Below are the code and all the weights of a small trained network. Each question names an input and a class and asks about switching units off, where a switched-off unit gives its printed mean instead of its output.

import numpy as np


def w(rows, s, z=0):
    codes = np.array(rows[::2]) - 128.0
    scale = np.full(codes.shape[1], s)
    scale[-1] = z or s
    return codes * scale


def norm(h):
    return h / np.sqrt((h * h).mean(-1, keepdims=True) + 1e-5)


def f(y):
    return np.maximum(y, 0)


def log_softmax(a):
    a = a - a.max(-1, keepdims=True)
    return a - np.log(np.exp(a).sum(-1, keepdims=True))


def net(x, mask):
    res = np.array(x, float).reshape(1, 5) / 4 @ E
    u = 0
    for l in range(3):
        y = f(norm(res) @ A[l][:, :-1].T + A[l][:, -1])
        res = res + np.where(mask[u : u + 7], y, B[l][:, -1]) @ B[l][:, :-1]
        u += 7
    return log_softmax(norm(res)[-1] @ U[:, :-1].T + U[:, -1])


A, B = {}, {}
E = w([
[146,162,82,63,129,200],'x0',
[182,168,165,150,177,133],'x1',
[122,68,96,97,236,104],'x2',
[121,139,43,235,150,170],'x3',
[253,29,122,152,94,154],'x4',
],0.00023)
A[0] = w([
[104,140,134,210,91,168,161],'0.n1',
[52,59,94,129,71,110,2],'0.n2',
[98,183,149,117,167,119,25],'0.n3',
[113,98,160,211,152,7,30],'0.n4',
[108,99,175,212,86,43,52],'0.n5',
[204,198,218,186,214,131,132],'0.n6',
[102,83,76,179,195,132,149],'0.n7',
],0.0015,0.00066)
B[0] = w([
[183,193,107,131,143,78,254],'0.n1',
[106,64,5,81,47,122,170],'0.n2',
[68,78,144,182,117,122,175],'0.n3',
[141,148,115,68,168,225,232],'0.n4',
[142,177,111,62,133,236,240],'0.n5',
[56,54,13,63,14,116,253],'0.n6',
[186,184,129,115,169,74,243],'0.n7',
],0.0017,0.00067)
A[1] = w([
[94,176,86,254,72,231,141],'1.n1',
[84,84,64,145,89,130,28],'1.n2',
[192,53,180,195,149,177,66],'1.n3',
[212,123,165,127,106,147,59],'1.n4',
[56,249,83,48,136,73,254],'1.n5',
[215,85,161,104,78,198,183],'1.n6',
[126,180,93,85,132,248,17],'1.n7',
],0.00096,0.00047)
B[1] = w([
[201,131,181,12,196,61,182],'1.n1',
[118,136,61,63,100,161,139],'1.n2',
[43,48,226,234,101,81,140],'1.n3',
[22,93,129,213,146,129,151],'1.n4',
[167,39,132,254,139,181,253],'1.n5',
[9,130,138,236,179,129,202],'1.n6',
[131,75,162,70,209,233,168],'1.n7',
],0.00081,0.0013)
A[2] = w([
[125,231,156,169,18,137,103],'2.n1',
[135,137,128,93,158,232,2],'2.n2',
[111,83,83,127,250,40,146],'2.n3',
[251,42,106,146,132,155,181],'2.n4',
[104,78,254,11,89,80,219],'2.n5',
[163,107,141,175,78,198,169],'2.n6',
[20,222,112,124,177,126,143],'2.n7',
],0.0014,0.00055)
B[2] = w([
[178,65,147,7,201,78,215],'2.n1',
[90,157,168,131,202,230,178],'2.n2',
[180,171,191,46,52,125,223],'2.n3',
[7,146,212,176,99,120,254],'2.n4',
[192,221,24,247,174,135,232],'2.n5',
[88,121,158,93,186,88,213],'2.n6',
[120,15,223,206,62,112,201],'2.n7',
],0.0013,0.0011)
U = w([
[36,42,241,236,92,81,221],'0',
[94,154,155,104,208,253,237],'1',
[228,233,51,224,161,67,100],'2',
[82,65,17,70,29,117,65],'3',
[210,133,202,8,157,42,2],'4',
],0.0061,0.00076)

Each question gives the input, the list of numbers given to net, and the class t.
The units are the neurons (one row each of A and B). Each row of codes is followed by its name. A weight is (code - 128) times the scale printed after its matrix; where a second scale follows, it is the last column's (A, B and U).
mask holds one flag per neuron, layer by layer. A switched-off neuron (its flag False) gives its mean, the last column of its row in B, instead of its output. The means were averaged over made-up inputs and are rounded, as every weight is.
A unit's drop is (log p(t) with every unit on - log p(t) with that unit switched off) / (log p(t) with every unit on - log p(t) with every unit switched off).
The circuit of an input: a set's keep is (log p(t) with only the set's units on - log p(t) with every unit switched off) / (log p(t) with every unit on - log p(t) with every unit switched off). Starting from the 12 units with the biggest drops (on a tie, the unit counted first), units are removed one at a time, each time the one whose removal leaves the highest keep (on an exact tie, the one counted first), for as long as the keep stays at least 0.8.
circuit, biggest first: the units of the circuit, biggest drop first
k most important neurons: the k neurons with the biggest drops, biggest first
top k neurons in layer l: the k neurons of layer l with the biggest drops, biggest first
input [-2,8,3,3,7], class 3: circuit, biggest first : 0.n6
input [-7,3,3,3,5], class 1: circuit, biggest first : 0.n4, 0.n5
input [1,-5,-8,5,0], class 4: circuit, biggest first : 2.n1, 0.n6, 1.n1
input [-5,4,-8,5,3], class 4: 3 most important neurons : 2.n1, 0.n1, 2.n5
input [4,-7,4,2,7], class 0: circuit, biggest first : 2.n4, 0.n6
input [-6,-1,3,-5,-5], class 1: circuit, biggest first : 0.n4, 0.n5, 2.n5
input [-5,-3,0,8,-5], class 2: 3 most important neurons : 0.n1, 0.n7, 2.n4
input [4,4,-6,-2,0], class 4: 4 most important neurons : 0.n4, 2.n1, 0.n5, 0.n2
input [6,-4,4,4,6], class 0: circuit, biggest first : 2.n4, 0.n5, 0.n4
input [7,-2,-6,-4,8], class 0: circuit, biggest first : 0.n5, 2.n4, 1.n6
input [-3,-6,2,-4,-5], class 3: circuit, biggest first : 0.n2, 2.n4
input [-6,7,3,6,7], class 0: 4 most important neurons : 2.n4, 2.n5, 0.n6, 0.n2
input [-8,-2,6,1,-6], class 1: 3 most important neurons : 0.n4, 0.n5, 2.n4
input [3,-2,3,-8,-1], class 2: circuit, biggest first : 2.n5
input [-7,3,6,-3,-1], class 1: circuit, biggest first : 0.n4, 2.n1
input [-6,-4,7,6,-5], class 4: top 3 neurons in layer 2 : 2.n3, 2.n5, 2.n4
input [2,6,5,-6,-7], class 0: 2 most important neurons : 2.n7, 0.n3
input [3,5,6,8,-6], class 2: 2 most important neurons : 0.n7, 2.n4
input [-5,-8,-3,2,-5], class 3: 2 most important neurons : 0.n2, 2.n4
input [4,-4,-6,0,5], class 4: top 2 neurons in layer 2 : 2.n1, 2.n7
